[-306  281  185 -327   10  244  -42  225  167   17 -282  174 -194  -65
  244   16  -77  207 -488   58  -60  110 -173  -63  -48 -417  -72   66
  -26 -434  -48   15  100 -196 -208   10  287  130]
J339
[  97   57 -308   47 -328  143    9   39  154   -5 -400  264 -228  136
   50   -2   41 -198 -884   12  140   46   79 -261   14 -549 -293  220
  -78  -40   95  350  126   93 -155 -243  -49   40]
J127
[ -38  -80  -57 -255  313 -197  168   10  -10   18  149   73 -156  394
  -58   16   32  137 -357 -165  149  180 -305 -396  -47   42   36  -92
   -9   63 -190  -55  -28  -81 -276 -157  173   55]
J339
[-266  299  150 -243    5  283  -70  205  176    7 -177  177 -127 -128
  252   41  -59  172 -506   -4   14  100 -112  -69  -62 -402  -77  132
   25 -415  -59 -120   56 -132 -215   22  284  138]
J138
[ 111   86 -250   11 -305  133  -39   34  171    4 -369  256 -216  108
   70  -47   67 -155 -899   24  182   70  115 -297   11 -568 -307  240
   -8  -42   97  420  132  100 -128 -237  -71   48]
J331
[-339  159  222 -143  -96  243  -87  202  280   67 -268  305 -254  -77
  221   23  -34  156 -345   38  -39  161   49 -108  -87 -290 -142  -33
   -1 -512    5  -11  158 -111  -94   66  349   75]
J964
[-335  185  219 -182 -135  258 -119  236  230   60 -242  256 -212  -63
  204   12  -51  165 -401    4  -37  123  -24  -84  -90 -316 -127  -20
  -30 -504  -29  -82  168 -129 -114   46  297   67]
J964
[ 140   74 -302   16 -288  105   27   89  163    8 -404  255 -222   97
   54   -5   52 -158 -819   37   41   83  127 -292  -22 -520 -323  201
  -75  -29   84  433  101   89 -162 -191  -56   45]
J331
[ -17 -101  -86 -223  409 -274  196  116  -73   -1  183  103 -135  324
  -99  -12  -14  154 -152 -148  196  193 -172 -425  -51   47   50 -219
  -21  125 -141 -194  109  -84 -205  -78  159   85]
J339
[-313  254  192 -292  -24  276  -78  132  166   11 -198  182 -145 -102
  184   21  -88  140 -490   51   36   85 -202  -22  -30 -439  -68  116
   10 -413  -61  -62  129 -210 -189  -11  269  129]
J364
[  23   69 -318   96 -206  146   37   44  112  -12 -422  259 -202  125
   41   14   41 -144 -793   31   75   42   80 -277   16 -541 -290  179
  -90   13  147  348   93   59 -152 -222  -55   50]
J364
[ 136   90 -312   11 -250  107   -2   74  181   13 -407  252 -227  103
  110  -48   56 -139 -858  -21   84   77  110 -304  -52 -545 -360  205
  -27  -43  118  416  111  114 -124 -206  -50   63]
J331
[ 231   50 -341  -19 -383  162    0   -2  228  -59 -403  327 -269  110
  -57  -27   74 -253 -860   25  260  205  178 -305   19 -434 -278  273
 -104    5   28  357  128  145  -37 -265   16  -98]
J127
[-326  255  236 -197  -97  275 -105  233  250   83 -285  258 -187  -78
  207   19  -66  174 -436  -13  -20   81  -31 -104  -71 -342 -115   54
   59 -480    6  -70  169 -151 -151   67  314  114]
J138
[  22   36 -333   90 -305  176  -10   86  161   -3 -387  322 -232   96
    4  -26   29 -165 -790   32  104   75  113 -242  -41 -523 -259  125
 -159  -12  127  414   88   88 -183 -290  -38   90]
J407
[ 156   40 -296    2 -373  197  -65   32  193  -22 -401  353 -249   93
  -74  -68   53 -260 -812   53  278  135  155 -245    1 -463 -258  207
 -100  -21   45  372  159  114  -59 -298   -7  -68]
J407
[ -58  -12  -34 -247  276 -253  122 -117   53   89  176  117 -187  455
  -59   38  -22  194 -352 -152   97  206 -335 -391  -63  105   86  -68
  -70   79 -206  -21  -34  -54 -307 -128  192   21]
J127
[-316  151  231 -152 -129  260  -73  145  227   54 -323  308 -173  -22
  182   66  -77  132 -318   41  -41  133  -29  -72  -98 -248 -140  -23
   64 -459   16  -90  138 -184 -120   54  331  112]
J364
[ -28 -177  -32 -282  416 -227  191   81  -64   34  195  151 -108  290
 -105  -79  -48  142 -185 -154  180  158 -181 -378  -48   19   55 -231
   12   65 -113  -57  118  -56 -198 -122  118   90]
J127
[-364  236  264 -229  -88  264  -57  231  238   48 -300  222 -224   -6
  211   36  -65  199 -419   56  -50  116  -29 -101  -41 -315 -128    7
   14 -493   13  -32  197 -192 -137   38  319  101]
J339
[ 154   79 -307  -10 -366  189  -21   17  241  -46 -394  315 -281   40
  -15  -65   72 -206 -767   50  195  157  125 -234  -23 -458 -247  256
 -159  -65   31  339  126  110  -79 -264   17  -73]
J964
[-316  322  208 -335   20  278  -43  206  158   21 -212  116 -171  -69
  268    2 -104  192 -499   48  -25   42 -223  -35  -18 -461  -50  106
  -12 -443  -47  -58  113 -205 -237   34  266  123]
J339
[ 124   30 -235   17 -339  147  -20   28  177    9 -387  267 -232  105
   21  -12   81 -180 -800   47  113  112   68 -274  -45 -536 -322  237
 -100  -50   52  423  135  104 -150 -273   -8  -13]
J964
[  -5  -60  -32 -223  238 -258  157 -104   17   55  194   84 -154  448
  -76   42  -31  204 -365 -187   72  178 -328 -390  -69   91   68  -95
  -24   77 -202    0  -23  -54 -282 -126  183   60]
J127
[  79   45 -320  118 -331  164   22   73  153  -21 -387  274 -198   96
   14   26   78 -173 -852   34   98   89  107 -269  -11 -496 -253  217
 -100  -36  111  315  114   90 -128 -249  -54   47]
J793
[ 154   21 -273   16 -398  217  -49  -49  244  -40 -453  349 -240   21
  -68  -17   58 -313 -751   63  206  142  127 -186  -20 -501 -277  270
  -73  -69   32  346  152   56  -80 -249   49  -59]
J364
[-392  200  218 -194  -98  268 -139  191  238   65 -323  269 -198  -55
  220   39  -64  173 -414   38  -24   93  -10  -90  -71 -354 -194  -10
    8 -481  -28   19  191 -180  -88   75  270  102]
J331
[-362  209  229 -210  -87  239 -100  216  249   54 -320  250 -259  -11
  182   45  -46  145 -371   37  -38  143   46 -147  -83 -321 -179  -40
   -3 -459  -25  -87  210 -166  -91   61  342   69]
J339
[ -79  -60   22 -244  330 -234  125  -59   29   58  214  104 -179  406
  -98  -47  -12  199 -351 -145   82  149 -310 -374  -63   84   30 -171
  -28   48 -220   68   35  -82 -292 -176  177   87]
J407
[  55   66 -282   26 -297  146   -6    2  132    8 -331  210 -204  134
   23   -4   47 -227 -814   57  116   71   54 -231   43 -527 -282  237
  -33  -10   91  306  109   66 -153 -244   -6  -10]
J364
[-331  264  139 -342   24  271  -90  146  174   37 -178  230 -147  -67
  255  -21  -92  185 -496   62    0  120 -206    4  -52 -389  -28   80
    0 -496  -29   29  149 -170 -165  -20  294  125]
J407
[-313  274  134 -231  -26  274  -50  176  157  -20 -241  194 -139  -60
  269   -6  -86  210 -450   58  -46   75 -163  -46  -46 -368  -33   73
  -39 -450  -28  -29   86 -149 -187  -15  264   96]
J964
[-361  323  131 -287  -42  267  -64  223  178   26 -261  214 -195 -115
  243    4  -98  185 -470  106  -41   92 -144  -25  -57 -388  -55  110
  -67 -452   10   -4  113 -163 -200    5  257  117]
J964
[ -20 -110  -67 -199  236 -257  152  -48   65   25  174  114 -169  433
  -96  -13   -3  188 -378 -220   52  212 -294 -460  -73   59   32  -93
  -19   57 -209    3    7  -37 -299 -197  247   14]
J964
[  76   31 -287   68 -346  192   26   26  175   -6 -397  238 -187  144
   -6    2   85 -210 -855   26  104   56   81 -314    1 -511 -330  226
  -81    9   80  346  104  100 -143 -291  -56   10]
J793
[-330  250  218 -172  -78  244  -85  198  278   69 -243  200 -210  -54
  196   21  -39  174 -391   14  -64  104   31 -130  -35 -335 -175   29
   20 -440  -41  -41  216 -136 -113   56  353   70]
J138
[ 178   41 -280   13 -329  189    6    0  238  -11 -411  350 -278   79
  -27  -33   92 -209 -807   45  216  185  143 -292  -14 -431 -299  206
 -112  -30   20  325  138  121  -53 -225   12  -71]
J793
[-285  273  188 -287   -6  234   -7  224  175   16 -241  111 -187  -92
  227   29 -112  161 -477   26  -66   62 -160  -48  -18 -416  -86  110
   -7 -389  -64  -20   68 -177 -226   -5  307  116]
J339
[ -39 -101  -46 -172  349 -207  172   19  -36    7  174  147 -122  398
  -57  -14  -63  200 -265 -145  138  134 -247 -407  -39  -38  101 -217
  -14   40 -136  -88  111  -91 -275  -90  179   98]
J127
[ 167   61 -301   73 -319  173  -26   32  232  -46 -397  337 -237  100
  -19  -25   73 -259 -819  -13  213  160  185 -328  -28 -446 -321  275
  -59  -12   21  316  128  122  -73 -247   17  -71]
J138
[  54   82 -352  153 -267  166  -24   85  178  -48 -417  297 -215   73
   33   33   60 -170 -814   -5   74  102  183 -263  -60 -503 -308  210
 -102  -16  110  335   69  101 -137 -239   -1   40]
J138
[  54   38 -318   79 -300  183   -1   12  165  -31 -380  239 -282   97
   75   10  103 -191 -793   43   98   82  157 -283    2 -604 -328  162
  -92  -29  101  326   83   86 -143 -173  -25   48]
J339
[ 179   31 -319   -5 -353  176  -22  -25  228  -31 -403  327 -240   91
  -66  -30   74 -295 -769   27  235  199  119 -265   -6 -431 -291  287
  -80  -10   35  301  150   88  -52 -258   29 -102]
J364
[ -33  -55  -94 -234  359 -230  176  115  -43    3  222  124 -140  363
  -80  -58  -30  166 -220  -95  165  203 -212 -417  -72   39   31 -236
  -26   69 -149  -96  153  -86 -193 -114  190  114]
J407
[ 214   36 -260  -51 -376  153  -12   43  249   -8 -388  286 -302   67
  -50  -56   87 -255 -770   -5  209  214  166 -304  -11 -449 -274  266
 -118  -51  -14  347  191  118  -43 -223   48 -127]
J339
[-284  254  268 -220  -68  240  -99  265  262   94 -253  239 -196  -80
  219   29  -88  154 -391   31    4  124   27  -97  -99 -308 -142   21
   40 -475   -7  -19  170 -129 -116   74  319   91]
J331
[  38 -107   16 -238  243 -274  192  -81   51   60  209   53 -239  460
 -103   47    6  196 -337 -175   32  239 -297 -416  -89  119   -7 -107
  -23   97 -263  -20  -34  -79 -315 -142  243   32]
J339
[-322  192  235 -199 -129  283  -52  224  260   92 -281  239 -199  -81
  143   71  -73   81 -330   44  -14  125  -34  -61  -90 -294 -142   54
   17 -467    4  -79  194 -180 -112   40  363   86]
J364
[-339  179  248 -201  -96  251 -104  146  244   82 -273  292 -234  -63
  178   58  -77   91 -333   85  -23  154    3  -79  -92 -351 -204   -7
   54 -478  -12  -96  245 -189  -91  106  352   86]
J364
[-278  328  135 -264   44  250  -17  231  194   -7 -179  126 -137 -126
  249  -11  -79  209 -554   -4  -47   95 -137  -66  -17 -360  -76  166
   42 -402  -29    3   77 -134 -234  -22  308  141]
J138
[  22 -107  -69 -194  417 -231  200  116  -30  -35  146  148 -138  302
  -32  -30  -13  186 -134 -137  144  242 -191 -381 -120   59   67 -229
    1   22 -127 -125  113 -104 -220  -67  224  125]
J339
[-293  192  261 -221  -69  289  -92  222  270   38 -317  265 -226 -106
  209   39  -30  162 -339   43   -9  180   16  -75 -100 -344 -153  -20
   -9 -501  -24   -7  181 -161 -100   69  360   95]
J339
[-342  234  270 -224  -88  241 -108  228  278  103 -275  226 -202  -90
  206   27  -84  193 -348   27  -43   98  -15  -60  -67 -337 -125  -15
  -21 -493  -38   55  190 -163  -97   88  322   87]
J331
[-348  299  149 -319   38  233  -46  160  165   26 -239  178 -130  -42
  219   25  -98  200 -484   31  -51   89 -203  -49  -52 -375  -82   72
   11 -417    2  -69  115 -200 -194   -9  284  143]
J364
[ -19  -74  -42 -215  367 -262  141  139  -40   33  193  109 -118  273
 -109    9  -25  172 -328 -194  211  150 -160 -393  -73   21  -12 -172
  -23   92 -172 -125   75  -63 -245 -124  105  119]
J331
[ 148   14 -261   26 -305  165   27   42  179  -12 -340  213 -254  106
   40   15   84 -189 -784   -4   93  130  145 -269   -4 -511 -348  174
  -85  -17   45  295   62  114 -170 -208   19  -20]
J339
[ 111   20 -312   -9 -389  173  -41  -29  194  -17 -387  311 -237  106
  -80  -45   63 -350 -809   55  225  145  107 -254   13 -438 -259  300
  -30  -33   56  317  167   74  -76 -273   14  -96]
J364
[  42   72 -332   80 -264  167  -49   51  187    3 -344  265 -225  105
   69  -55   95 -173 -840  -50  144   86  121 -324  -43 -530 -326  243
  -34  -17  118  283  122  114 -154 -248  -30   50]
J138
[-327  282  166 -260  -47  290  -64  214  186    0 -247  158 -181 -101
  217   14 -104  125 -446   56   -5   87 -137  -13  -48 -396  -53  101
  -40 -430  -39  -39  116 -187 -201    4  298  100]
J339
[ -27  -47   26 -151  224 -233  124 -129   10   35  160   70 -157  430
  -86  -23  -18  221 -346 -212   11  197 -361 -424 -117  230   38   -3
   44  128 -186  -12  -84  -84 -298 -144  130   61]
J364
[  91   89 -341   35 -268  136  -20   38  183  -26 -389  277 -211  102
   61  -54   76 -135 -847  -21   95  107   85 -285  -27 -523 -306  230
  -66  -17   83  352  117   89 -166 -265  -22   50]
J138
[  92  105 -305   31 -299  120  -36   86  151  -13 -364  252 -203   79
   65   -1   47 -168 -805   49  105  114  118 -259  -49 -535 -296  217
 -107  -45   69  388  146   78 -115 -200  -60   41]
J331
[-270  208  245 -232  -57  270  -88  177  265  103 -280  277 -239  -53
  279  -21  -84  226 -360   23  -15  145  -23  -78  -54 -353 -118  -26
   25 -499    8  -42  204 -120 -121   89  358   75]
J127
[ -24 -114  -21 -213  293 -276  158 -155   12   50  184  113 -159  395
 -110    0  -21  154 -289 -163   52  218 -309 -393  -70  140   34  -69
   46  119 -187   22  -35  -77 -270 -134  181   48]
J364
[-354  220  346 -240 -115  255 -120  215  270  128 -223  217 -250  -67
  147   36  -72  114 -434   38   23  110    4  -95  -71 -325 -132   29
  -11 -462  -49   19  181 -121 -134   15  321   75]
J127
[-423  272  246 -161  -46  273 -100  197  253   50 -329  293 -211  -59
  226   57  -58  205 -441   13  -25   48  -17 -115  -91 -327 -188   20
   11 -462  -16 -115  140 -197 -159   42  257  182]
J138
[-311  317  178 -350   32  228  -60  160  191   48 -227  169 -186  -70
  234  -15 -125  169 -594   19  -18   24 -166  -62   12 -458  -83  108
   23 -412  -16  -17   96 -143 -238   10  253  120]
J127
[ 196   33 -308  -72 -355  154   13  -32  273  -15 -376  326 -258   91
  -79  -89   79 -246 -829   32  199  185   65 -297  -12 -446 -269  290
  -80  -18   44  378  187   90  -83 -277   -1  -56]
J793
[-336  299  173 -316   -9  245  -67  165  155   18 -221  181 -146  -53
  222   82 -109  174 -548   57   13  106 -151  -54  -12 -411  -87  100
  -44 -413  -68  -14   93 -153 -156    7  268   95]
J127
[ -37  -75  -36 -210  347 -256  172  124  -53  -15  207  154 -143  335
 -104  -29  -43  175 -316 -153  203  175 -250 -429  -71   56   74 -155
  -16   57 -170 -167   81  -91 -288 -145  149  101]
J964
